Here is a tiny trained network, its code and every weight. The questions are about switching its units off for an input and a target symbol, where a switched-off unit gives its printed mean instead of its output.

import numpy as np


def w(rows, s, z=0):
    codes = np.array(rows[::2]) - 128.0
    scale = np.full(codes.shape[1], s)
    scale[-1] = z or s
    return codes * scale


def f(y):
    return np.maximum(y, 0)


def softmax(a):
    e = np.exp(a - a.max(-1, keepdims=True))
    return e / e.sum(-1, keepdims=True)


def log_softmax(a):
    a = a - a.max(-1, keepdims=True)
    return a - np.log(np.exp(a).sum(-1, keepdims=True))


def net(x, mask):
    ids = ['βγδζλμξπσφψω'.index(c) for c in x.split()]
    T = len(ids)
    res = E[ids] + P[:T]
    u = 0
    for l in range(3):
        q, k, v = (res @ M[l].T for M in (Q, K, V))
        z = softmax(np.where(np.tri(T) > 0, q @ k.T / 2**0.5, -1e9)) @ v
        res = res + np.where(mask[u], z, O[l][:, -1]) @ O[l][:, :-1]
        u += 1
        y = f(res @ A[l][:, :-1].T + A[l][:, -1])
        res = res + np.where(mask[u : u + 12], y, B[l][:, -1]) @ B[l][:, :-1]
        u += 12
    return log_softmax(res[-1] @ U[:, :-1].T + U[:, -1])


Q, K, V, O, A, B = {}, {}, {}, {}, {}, {}
E = w([
[108,87,125,164,95,169],'β',
[182,39,48,125,60,181],'γ',
[102,117,142,126,155,64],'δ',
[145,141,121,199,119,42],'ζ',
[254,222,173,45,103,224],'λ',
[128,55,115,92,145,126],'μ',
[17,87,212,116,138,172],'ξ',
[58,142,189,187,121,111],'π',
[110,41,79,25,130,173],'σ',
[76,92,102,140,73,234],'φ',
[110,126,103,226,66,141],'ψ',
[131,93,73,59,166,45],'ω',
],0.0074)
P = w([
[123,99,188,143,202,143],'0',
[109,137,48,64,32,80],'1',
[86,140,70,52,2,105],'2',
[114,104,34,166,39,125],'3',
[114,109,28,113,52,100],'4',
[106,119,46,135,17,108],'5',
],0.0079)
Q[0] = w([
[58,11,28,160,45,74],'L0H0',
[144,160,173,140,218,146],'L0H0',
],0.011)
K[0] = w([
[255,233,186,59,170,200],'L0H0',
[25,101,35,140,48,60],'L0H0',
],0.0076)
V[0] = w([
[207,174,23,104,3,170],'L0H0',
[131,100,71,13,208,52],'L0H0',
],0.005)
O[0] = w([
[254,170,134,119,105,183,2],'L0H0',
[156,75,211,68,52,67,145],'L0H0',
],0.008,0.0027)
A[0] = w([
[112,114,198,189,210,40,177],'L0N0',
[60,130,181,237,196,155,132],'L0N1',
[102,148,173,108,8,180,84],'L0N2',
[49,59,110,74,76,7,230],'L0N3',
[185,173,53,112,101,74,254],'L0N4',
[116,90,192,123,191,253,175],'L0N5',
[60,83,73,250,172,103,195],'L0N6',
[145,108,40,57,48,187,60],'L0N7',
[102,100,198,41,208,216,150],'L0N8',
[95,90,94,171,48,147,25],'L0N9',
[107,76,72,183,49,81,51],'L0N10',
[93,188,118,174,31,71,94],'L0N11',
],0.0058,0.0028)
B[0] = w([
[120,166,177,158,207,86,147],'L0N0',
[64,194,84,197,197,133,144],'L0N1',
[160,147,131,45,183,45,153],'L0N2',
[25,115,216,87,136,93,254],'L0N3',
[48,139,145,86,90,226,184],'L0N4',
[90,89,40,154,81,203,139],'L0N5',
[86,159,134,149,251,132,189],'L0N6',
[85,176,188,168,150,72,169],'L0N7',
[2,75,103,106,12,173,140],'L0N8',
[121,114,164,78,181,48,159],'L0N9',
[57,109,186,54,164,123,182],'L0N10',
[115,69,154,5,147,158,172],'L0N11',
],0.0058,0.0098)
Q[1] = w([
[254,232,75,178,181,166],'L1H0',
[214,169,74,195,181,154],'L1H0',
],0.0052)
K[1] = w([
[139,254,173,47,73,113],'L1H0',
[114,196,169,61,83,107],'L1H0',
],0.008)
V[1] = w([
[162,79,42,133,111,254],'L1H0',
[111,238,145,216,173,62],'L1H0',
],0.0064)
O[1] = w([
[54,253,93,206,75,67,2],'L1H0',
[212,107,52,101,232,234,210],'L1H0',
],0.0061,0.0063)
A[1] = w([
[234,102,112,126,69,200,253],'L1N0',
[133,41,107,84,251,119,167],'L1N1',
[122,222,109,169,2,41,75],'L1N2',
[70,173,125,175,73,72,104],'L1N3',
[185,84,138,83,195,133,63],'L1N4',
[53,177,141,212,87,39,72],'L1N5',
[119,210,95,202,53,63,93],'L1N6',
[16,61,152,106,143,58,209],'L1N7',
[64,80,184,102,71,91,145],'L1N8',
[215,125,64,229,205,149,164],'L1N9',
[100,95,124,136,84,135,177],'L1N10',
[27,200,94,199,168,154,80],'L1N11',
],0.0055,0.0037)
B[1] = w([
[77,73,49,139,48,169,140],'L1N0',
[174,147,198,136,161,191,228],'L1N1',
[220,89,179,172,115,215,149],'L1N2',
[174,54,107,187,46,176,155],'L1N3',
[210,66,169,97,100,156,168],'L1N4',
[152,58,95,180,35,180,160],'L1N5',
[166,115,149,160,83,182,138],'L1N6',
[62,142,204,152,136,136,251],'L1N7',
[102,133,186,188,148,77,199],'L1N8',
[202,160,88,213,253,131,140],'L1N9',
[128,148,134,208,116,122,153],'L1N10',
[17,118,35,209,83,199,150],'L1N11',
],0.0055,0.016)
Q[2] = w([
[139,253,129,172,108,78],'L2H0',
[165,163,2,104,130,104],'L2H0',
],0.0074)
K[2] = w([
[117,38,225,32,146,175],'L2H0',
[65,104,201,81,24,3],'L2H0',
],0.0052)
V[2] = w([
[228,61,228,66,161,48],'L2H0',
[3,118,161,32,40,102],'L2H0',
],0.0054)
O[2] = w([
[192,195,249,183,83,177,23],'L2H0',
[124,2,182,201,171,33,1],'L2H0',
],0.0062,0.0058)
A[2] = w([
[187,141,180,149,127,143,3],'L2N0',
[148,171,47,103,83,115,57],'L2N1',
[98,115,189,183,102,69,152],'L2N2',
[170,154,90,102,76,181,114],'L2N3',
[120,147,152,79,171,97,167],'L2N4',
[109,108,67,133,99,102,198],'L2N5',
[52,140,65,120,205,108,44],'L2N6',
[165,171,98,95,106,167,70],'L2N7',
[140,113,114,137,254,133,32],'L2N8',
[186,124,176,143,115,166,110],'L2N9',
[84,80,94,191,113,15,23],'L2N10',
[147,179,65,116,111,123,48],'L2N11',
],0.0087,0.0043)
B[2] = w([
[151,114,131,143,33,69,172],'L2N0',
[154,55,254,103,177,102,163],'L2N1',
[138,175,80,167,175,120,250],'L2N2',
[144,132,74,186,160,60,190],'L2N3',
[89,136,93,173,142,157,172],'L2N4',
[117,175,99,191,102,132,173],'L2N5',
[189,154,171,67,72,39,215],'L2N6',
[165,123,103,176,160,83,189],'L2N7',
[75,87,119,63,77,137,177],'L2N8',
[125,162,111,143,75,109,190],'L2N9',
[246,102,140,101,136,210,237],'L2N10',
[139,115,230,117,155,93,159],'L2N11',
],0.0084,0.018)
U = w([
[17,240,86,99,44,87,179],'β',
[43,120,40,224,87,206,244],'γ',
[163,118,206,61,85,216,85],'δ',
[196,233,95,145,117,156,106],'ζ',
[111,128,104,140,127,119,172],'λ',
[12,180,139,187,235,141,252],'μ',
[87,9,131,86,145,119,165],'ξ',
[130,106,88,75,215,255,125],'π',
[201,42,151,161,203,146,19],'σ',
[203,45,91,94,40,85,59],'φ',
[176,156,147,78,201,56,101],'ψ',
[123,166,176,190,75,24,61],'ω',
],0.0054,0.004)

Each question gives the input, a string of symbols that net reads in full, and the target symbol t.
The units are the heads (2 rows each of Q, K, V and O) and the neurons (one row each of A and B). Each row of codes is followed by its name. A weight is (code - 128) times the scale printed after its matrix; where a second scale follows, it is the last column's (O, A, B and U).
mask holds one flag per unit, layer by layer, with each layer's heads first. A switched-off unit (its flag False) gives its mean, the last column of its rows in O or B, instead of its output. The means were averaged over made-up inputs and are rounded, as every weight is.
A unit's drop is (log p(t) with every unit on - log p(t) with that unit switched off) / (log p(t) with every unit on - log p(t) with every unit switched off).
most important unit: the unit with the biggest drop
top k neurons: the k neurons with the biggest drops, biggest first
top k neurons in layer l: the k neurons of layer l with the biggest drops, biggest first
drop of u: that unit's drop, to one decimal
input ψ ψ ξ δ, target ψ: top 2 neurons in layer 0 : (L0N3, L0N1)
input φ π ω μ ψ ω, target φ: most important unit : L2H0
input ω δ ξ ψ σ ω, target ω: top 3 neurons in layer 2 : (L2N0, L2N10, L2N9)
input ψ σ ω σ π ζ, target ψ: top 2 neurons : (L1N9, L0N3)
input ψ ω φ ζ δ β, target ψ: top 3 neurons : (L0N3, L1N9, L0N1)
input ω σ ξ, target ω: top 2 neurons : (L2N0, L2N10)
input γ ψ σ, target γ: top 2 neurons : (L0N3, L2N6)
input σ ζ ω δ φ, target σ: top 2 neurons : (L2N10, L0N8)
input σ β δ μ ψ ζ, target σ: top 2 neurons : (L2N10, L0N8)
input ζ λ δ, target ζ: top 2 neurons in layer 2 : (L2N3, L2N9)
input φ ψ ω ζ, target φ: top 2 neurons in layer 0 : (L0N5, L0N8)
input γ μ φ ω ζ, target γ: top 2 neurons : (L0N3, L2N6)
input σ ξ σ γ ζ π, target σ: top 2 neurons in layer 2 : (L2N10, L2N2)
input φ φ ξ γ β μ, target φ: top 2 neurons : (L2N6, L2N10)
input γ ψ σ π δ, target γ: most important unit : L1H0
input δ ψ ξ, target δ: top 2 neurons in layer 0 : (L0N0, L0N1)
input ζ ζ μ ω, target ζ: top 3 neurons in layer 1 : (L1N9, L1N1, L1N4)
input ω ψ γ δ δ, target ω: top 2 neurons : (L2N0, L2N10)
input λ μ ψ, target γ: top 2 neurons : (L0N3, L0N5)
input ζ γ γ, target ζ: top neuron : (L0N0)
input φ π ψ ψ σ, target φ: top 2 neurons : (L2N6, L2N10)
input π π β π σ ζ, target π: top 2 neurons : (L0N0, L0N1)
input σ π σ, target σ: top 3 neurons : (L2N10, L0N8, L2N2)
input ξ γ β δ, target ξ: top 3 neurons : (L0N8, L0N5, L0N1)
input β ψ φ ω γ, target β: top 2 neurons in layer 2 : (L2N10, L2N6)
input φ ζ ω π, target φ: top 2 neurons in layer 2 : (L2N6, L2N10)
input ξ ω σ, target ξ: most important unit : L0N8
input δ β ψ φ, target δ: drop of L2H0 : 0.9
input ψ δ δ σ φ μ, target ψ: top 2 neurons in layer 2 : (L2N1, L2N6)
